Below are the code and all the weights of a small trained network. Each question names an input and a class and asks about switching units off, where a switched-off unit gives its printed mean instead of its output.

import numpy as np


def w(rows, s, z=0):
    codes = np.array(rows[::2]) - 128.0
    scale = np.full(codes.shape[1], s)
    scale[-1] = z or s
    return codes * scale


def norm(h):
    return h / np.sqrt((h * h).mean(-1, keepdims=True) + 1e-5)


def f(y):
    return y / 2 * (1 + np.tanh(0.7978845608 * (y + 0.044715 * y**3)))


def log_softmax(a):
    a = a - a.max(-1, keepdims=True)
    return a - np.log(np.exp(a).sum(-1, keepdims=True))


def net(x, mask):
    res = np.array(x, float).reshape(1, 8) / 4 @ E
    u = 0
    for l in range(4):
        y = f(norm(res) @ A[l][:, :-1].T + A[l][:, -1])
        res = res + np.where(mask[u : u + 9], y, B[l][:, -1]) @ B[l][:, :-1]
        u += 9
    return log_softmax(norm(res)[-1] @ U[:, :-1].T + U[:, -1])


A, B = {}, {}
E = w([
[126,130,131,129,131,124,126,129],'x0',
[96,146,177,71,51,99,38,3],'x1',
[130,131,128,128,127,129,128,128],'x2',
[4,99,143,34,216,238,116,142],'x3',
[122,216,207,29,37,96,186,214],'x4',
[85,68,227,216,87,144,138,146],'x5',
[199,141,168,116,128,182,25,194],'x6',
[128,125,128,128,126,127,128,129],'x7',
],0.003)
A[0] = w([
[111,81,119,102,131,67,100,164,95],'L0N1',
[125,141,138,141,126,135,67,170,14],'L0N2',
[122,134,121,132,123,129,127,131,118],'L0N3',
[137,111,109,133,91,150,48,201,2],'L0N4',
[123,230,95,190,69,255,181,81,76],'L0N5',
[38,116,80,152,98,82,144,135,5],'L0N6',
[138,104,166,45,70,102,166,188,47],'L0N7',
[93,120,215,193,144,111,122,141,64],'L0N8',
[63,137,190,205,119,121,106,152,66],'L0N9',
],0.0062,0.0031)
B[0] = w([
[129,140,132,127,140,139,141,113,101],'L0N1',
[191,103,193,65,185,123,184,70,93],'L0N2',
[127,127,127,128,131,131,134,127,119],'L0N3',
[216,141,207,78,152,155,173,112,123],'L0N4',
[144,93,150,109,159,108,148,138,92],'L0N5',
[254,96,254,55,196,151,174,78,104],'L0N6',
[106,254,104,216,150,191,145,92,253],'L0N7',
[138,101,62,97,81,178,157,123,176],'L0N8',
[154,102,55,93,68,175,159,121,177],'L0N9',
],0.0063,0.0017)
A[1] = w([
[115,132,162,113,115,112,116,70,94],'L1N1',
[173,134,124,176,92,95,113,122,84],'L1N2',
[144,126,127,112,130,132,145,97,121],'L1N3',
[157,124,101,128,146,152,167,149,91],'L1N4',
[154,166,70,79,164,100,118,126,91],'L1N5',
[140,111,138,137,176,106,182,170,79],'L1N6',
[145,104,183,92,174,59,255,68,2],'L1N7',
[126,83,105,168,156,133,85,115,66],'L1N8',
[72,126,139,112,148,181,93,137,80],'L1N9',
],0.0091,0.0028)
B[1] = w([
[88,131,72,148,119,146,53,212,165],'L1N1',
[110,88,118,68,204,63,204,151,253],'L1N2',
[134,142,114,125,108,142,115,139,120],'L1N3',
[104,134,105,115,94,108,79,129,174],'L1N4',
[141,82,118,132,47,193,171,125,198],'L1N5',
[84,130,87,142,105,122,43,183,179],'L1N6',
[28,128,91,150,118,121,171,79,165],'L1N7',
[124,255,166,133,105,157,172,122,220],'L1N8',
[154,85,122,97,176,29,202,129,247],'L1N9',
],0.0087,0.0022)
A[2] = w([
[238,110,194,98,164,157,74,166,62],'L2N1',
[174,100,94,192,189,159,112,48,76],'L2N2',
[146,95,103,185,175,133,80,81,72],'L2N3',
[178,62,98,121,59,204,167,115,68],'L2N4',
[138,246,143,167,178,148,148,101,131],'L2N5',
[110,124,171,75,82,74,74,39,79],'L2N6',
[101,56,225,211,103,133,145,148,94],'L2N7',
[95,111,102,162,118,94,1,182,38],'L2N8',
[199,128,130,183,82,63,109,116,7],'L2N9',
],0.0076,0.0014)
B[2] = w([
[8,151,58,200,143,114,161,1,200],'L2N1',
[120,198,170,133,75,125,166,177,136],'L2N2',
[102,190,162,80,101,138,160,168,115],'L2N3',
[121,79,122,93,52,112,129,136,182],'L2N4',
[59,85,159,107,43,92,137,177,252],'L2N5',
[165,125,67,207,168,173,155,230,158],'L2N6',
[191,192,33,51,111,155,134,110,138],'L2N7',
[123,106,98,141,119,115,53,176,170],'L2N8',
[115,103,128,105,183,129,189,145,151],'L2N9',
],0.0092,0.0034)
A[3] = w([
[147,142,129,163,95,92,116,116,66],'L3N1',
[177,104,153,93,250,84,166,111,103],'L3N2',
[87,91,111,130,97,102,155,145,216],'L3N3',
[84,113,154,58,177,204,107,122,21],'L3N4',
[179,161,99,158,146,155,73,172,37],'L3N5',
[86,164,112,184,130,146,90,9,1],'L3N6',
[138,255,216,117,117,139,141,141,13],'L3N7',
[145,192,153,120,115,113,104,76,121],'L3N8',
[222,158,102,72,88,205,153,95,13],'L3N9',
],0.0095,0.00099)
B[3] = w([
[31,52,110,38,226,227,213,177,133],'L3N1',
[130,47,171,56,150,14,145,154,198],'L3N2',
[196,134,203,133,169,174,43,84,253],'L3N3',
[196,125,83,173,120,38,216,148,133],'L3N4',
[117,127,122,147,199,129,52,151,147],'L3N5',
[54,118,142,142,173,122,125,1,181],'L3N6',
[129,182,234,174,90,159,166,168,168],'L3N7',
[131,133,75,194,126,150,196,177,117],'L3N8',
[190,87,109,87,85,151,94,69,145],'L3N9',
],0.0091,0.0063)
U = w([
[107,213,236,158,64,168,184,190,119],'0',
[171,78,123,91,199,20,205,148,111],'1',
[42,144,81,173,159,163,141,1,107],'2',
[132,139,38,175,174,161,30,232,89],'3',
[121,81,176,102,102,125,65,111,255],'4',
[219,101,66,76,38,198,134,86,73],'5',
],0.0077,0.0044)

Each question gives the input, the list of numbers given to net, and the class t.
The units are the neurons (one row each of A and B). Each row of codes is followed by its name. A weight is (code - 128) times the scale printed after its matrix; where a second scale follows, it is the last column's (A, B and U).
mask holds one flag per neuron, layer by layer. A switched-off neuron (its flag False) gives its mean, the last column of its row in B, instead of its output. The means were averaged over made-up inputs and are rounded, as every weight is.
A unit's drop is (log p(t) with every unit on - log p(t) with that unit switched off) / (log p(t) with every unit on - log p(t) with every unit switched off).
The circuit of an input: a set's keep is (log p(t) with only the set's units on - log p(t) with every unit switched off) / (log p(t) with every unit on - log p(t) with every unit switched off). Starting from the 12 units with the biggest drops (on a tie, the unit counted first), units are removed one at a time, each time the one whose removal leaves the highest keep (on an exact tie, the one counted first), for as long as the keep stays at least 0.8.
units of the circuit, in order: the units of the circuit, biggest drop first
k most important neurons: the k neurons with the biggest drops, biggest first
top k neurons in layer l: the k neurons of layer l with the biggest drops, biggest first
input [6,8,-1,2,-2,0,8,4], class 2: top 2 neurons in layer 0	L0N4, L0N2
input [-6,-4,-4,2,1,-8,0,0], class 5: most important neuron	L1N5
input [-8,-6,4,7,-7,5,-7,-6], class 0: units of the circuit, in order	L1N2, L2N2, L2N3
input [-3,-2,4,4,7,-7,-2,5], class 0: units of the circuit, in order	L0N7, L3N7
input [-7,3,0,5,-7,-4,8,8], class 2: 2 most important neurons	L2N1, L0N7
input [8,-3,3,8,6,5,-5,-1], class 1: 2 most important neurons	L1N9, L1N8
input [-6,-2,2,5,-8,8,6,7], class 0: 2 most important neurons	L2N2, L1N5
input [-7,2,-1,4,-6,-7,0,1], class 5: units of the circuit, in order	L1N5, L2N1
input [-4,-2,2,5,7,-1,-8,-5], class 2: units of the circuit, in order	L1N7, L3N2
input [6,-7,1,-4,5,8,-2,6], class 5: units of the circuit, in order	L2N7, L3N9
input [1,-4,0,-3,2,0,5,7], class 2: units of the circuit, in order	L2N1, L0N4
input [-7,7,-7,5,-5,5,-3,1], class 3: 2 most important neurons	L2N6, L1N2
input [5,7,0,2,8,-2,2,4], class 0: 2 most important neurons	L0N7, L1N6
input [1,-6,-5,6,-1,-6,3,0], class 1: units of the circuit, in order	L3N4
input [2,6,4,7,-8,5,2,-6], class 0: 2 most important neurons	L1N2, L2N2
input [3,-7,-2,-2,-8,4,-3,-2], class 0: top 2 neurons in layer 1	L1N8, L1N1
input [0,-2,-4,5,-4,0,-2,-1], class 1: top 2 neurons in layer 0	L0N7, L0N6
input [-3,8,8,6,-7,4,-3,-8], class 3: top 3 neurons in layer 1	L1N2, L1N1, L1N7
input [8,0,-3,8,-7,2,5,-2], class 1: 2 most important neurons	L1N9, L0N7
input [8,2,-1,-4,-6,6,6,-6], class 0: 2 most important neurons	L1N5, L2N2
input [6,-1,0,8,-1,-8,8,1], class 1: units of the circuit, in order	L3N4
input [-8,-7,-2,7,-2,2,-6,5], class 1: 2 most important neurons	L1N9, L1N1
